[[110 137 150 120]
 [108 134 148 116]
 [149 122 107 138]]
:
[[110 108 149]
 [137 134 122]
 [150 148 107]
 [120 116 138]]

[[128 130 129 128]
 [141 148 144 123]
 [140 107 110 118]
 [107 123 123 139]
 [124 122 122 129]
 [114 106 109 133]
 [139 129 128 121]
 [110 133 132 139]
 [112 144 141 139]]
:
[[128 141 140 107 124 114 139 110 112]
 [130 148 107 123 122 106 129 133 144]
 [129 144 110 123 122 109 128 132 141]
 [128 123 118 139 129 133 121 139 139]]

[[106 131 141]
 [115 128 136]]
:
[[106 115]
 [131 128]
 [141 136]]

[[111 137 132]
 [111 137 132]
 [120 129 129]
 [126 122 125]
 [119 140 134]
 [129 116 122]
 [138 140 135]
 [103 136 131]
 [126 119 124]
 [112 127 127]
 [109 137 132]
 [143 121 125]]
:
[[111 111 120 126 119 129 138 103 126 112 109 143]
 [137 137 129 122 140 116 140 136 119 127 137 121]
 [132 132 129 125 134 122 135 131 124 127 132 125]]

[[149 145 125 138 127 110 131 120 131 118 105 122 127]
 [139 123 128 100 125 147 121 135 111 113 128 128 134]
 [139 128 123 120 120 110 110 125 136 105 117 113 120]]
:
[[149 139 139]
 [145 123 128]
 [125 128 123]
 [138 100 120]
 [127 125 120]
 [110 147 110]
 [131 121 110]
 [120 135 125]
 [131 111 136]
 [118 113 105]
 [105 128 117]
 [122 128 113]
 [127 134 120]]

[[123 118 130 128 137 125 128 130 121]
 [130 105 131 123 116 120 131 126 130]
 [120 116 126 130 122 115 125 132 126]
 [129 129 126 126 135 124 131 138 119]
 [126 125 127 124 127 132 128 126 119]
 [129 132 127 128 131 138 134 130 131]
 [128 131 133 122 135 131 129 128 125]
 [130 128 122 120 128 136 125 126 142]
 [134 131 129 124 138 135 122 124 126]
 [128 124 128 130 127 116 125 125 134]]
:
[[123 130 120 129 126 129 128 130 134 128]
 [118 105 116 129 125 132 131 128 131 124]
 [130 131 126 126 127 127 133 122 129 128]
 [128 123 130 126 124 128 122 120 124 130]
 [137 116 122 135 127 131 135 128 138 127]
 [125 120 115 124 132 138 131 136 135 116]
 [128 131 125 131 128 134 129 125 122 125]
 [130 126 132 138 126 130 128 126 124 125]
 [121 130 126 119 119 131 125 142 126 134]]

[[145 140]
 [118 119]
 [106 111]
 [135 133]
 [115 118]]
:
[[145 118 106 135 115]
 [140 119 111 133 118]]

[[141 154 113]
 [143 153 109]
 [151 119 152]
 [152 145 101]
 [132 144 130]]
:
[[141 143 151 152 132]
 [154 153 119 145 144]
 [113 109 152 101 130]]

[[150 127 130 103 127 128]
 [130 139 130 130 140 129]
 [126 129 141 130 124 125]
 [123 130 130 135 129 127]
 [132 130 126 130 142 132]
 [126 130 126 131 132 129]
 [133 122 138 125 130 129]
 [128 143 132 133 147 130]
 [138 125 123 114 126 129]]
:
[[150 130 126 123 132 126 133 128 138]
 [127 139 129 130 130 130 122 143 125]
 [130 130 141 130 126 126 138 132 123]
 [103 130 130 135 130 131 125 133 114]
 [127 140 124 129 142 132 130 147 126]
 [128 129 125 127 132 129 129 130 129]]
---
[[122 122 120 107 114 132 117 130 140 148]
 [132 138 124 129 121 126 123 123 122 130]
 [120 126 137 117 128 133 126 138 124 120]
 [122 125 125 109 135 123 151 122 142 143]]
:
[[122 125 125 109 135 123 151 122 142 143]
 [120 126 137 117 128 133 126 138 124 120]
 [132 138 124 129 121 126 123 123 122 130]
 [122 122 120 107 114 132 117 130 140 148]]

[[143 111 125]
 [114 118 140]
 [117 132 115]
 [124 119 152]
 [112 135 121]
 [108 141 130]
 [129 121 123]
 [141 125 107]
 [113 132 126]
 [127 119 147]]
:
[[127 119 147]
 [113 132 126]
 [141 125 107]
 [129 121 123]
 [108 141 130]
 [112 135 121]
 [124 119 152]
 [117 132 115]
 [114 118 140]
 [143 111 125]]

[[114 115 127 114 134 117 153 121 143 127 124 125 122 118]
 [136 140 123 134 127 113 128 133 123 133 124 132 133 121]]
:
[[136 140 123 134 127 113 128 133 123 133 124 132 133 121]
 [114 115 127 114 134 117 153 121 143 127 124 125 122 118]]

[[145 130 112 118 134 124 111 126 110 119 127 128 119 118]
 [124 129 126 121 142 112 144 137 133 128 137 111 140 120]
 [117 126 143 133 118 124 113 132 128 130 112 150 134 128]]
:
[[117 126 143 133 118 124 113 132 128 130 112 150 134 128]
 [124 129 126 121 142 112 144 137 133 128 137 111 140 120]
 [145 130 112 118 134 124 111 126 110 119 127 128 119 118]]

[[126 122 123 126 127 119 127]
 [142 136 124 128 123 130 134]
 [138 133 102 114 121 120 125]]
:
[[138 133 102 114 121 120 125]
 [142 136 124 128 123 130 134]
 [126 122 123 126 127 119 127]]

[[128 133 137 139 125 125]
 [129 123 115 126 125 141]
 [127 127 131 127 128 126]
 [137 131 126 119 126 131]
 [124 122 120 136 122 130]
 [130 119 103 113 141 108]
 [120 124 123 122 123 133]
 [127 131 126 124 132 121]
 [133 131 127 133 129 123]
 [135 127 131 135 122 123]]
:
[[135 127 131 135 122 123]
 [133 131 127 133 129 123]
 [127 131 126 124 132 121]
 [120 124 123 122 123 133]
 [130 119 103 113 141 108]
 [124 122 120 136 122 130]
 [137 131 126 119 126 131]
 [127 127 131 127 128 126]
 [129 123 115 126 125 141]
 [128 133 137 139 125 125]]

[[129 118 120 122 139 138]
 [132 134 151 127 146 109]
 [119 130 133 112 124 119]]
:
[[119 130 133 112 124 119]
 [132 134 151 127 146 109]
 [129 118 120 122 139 138]]

[[132 153 136]
 [102 124 139]
 [117 128 137]]
:
[[117 128 137]
 [102 124 139]
 [132 153 136]]
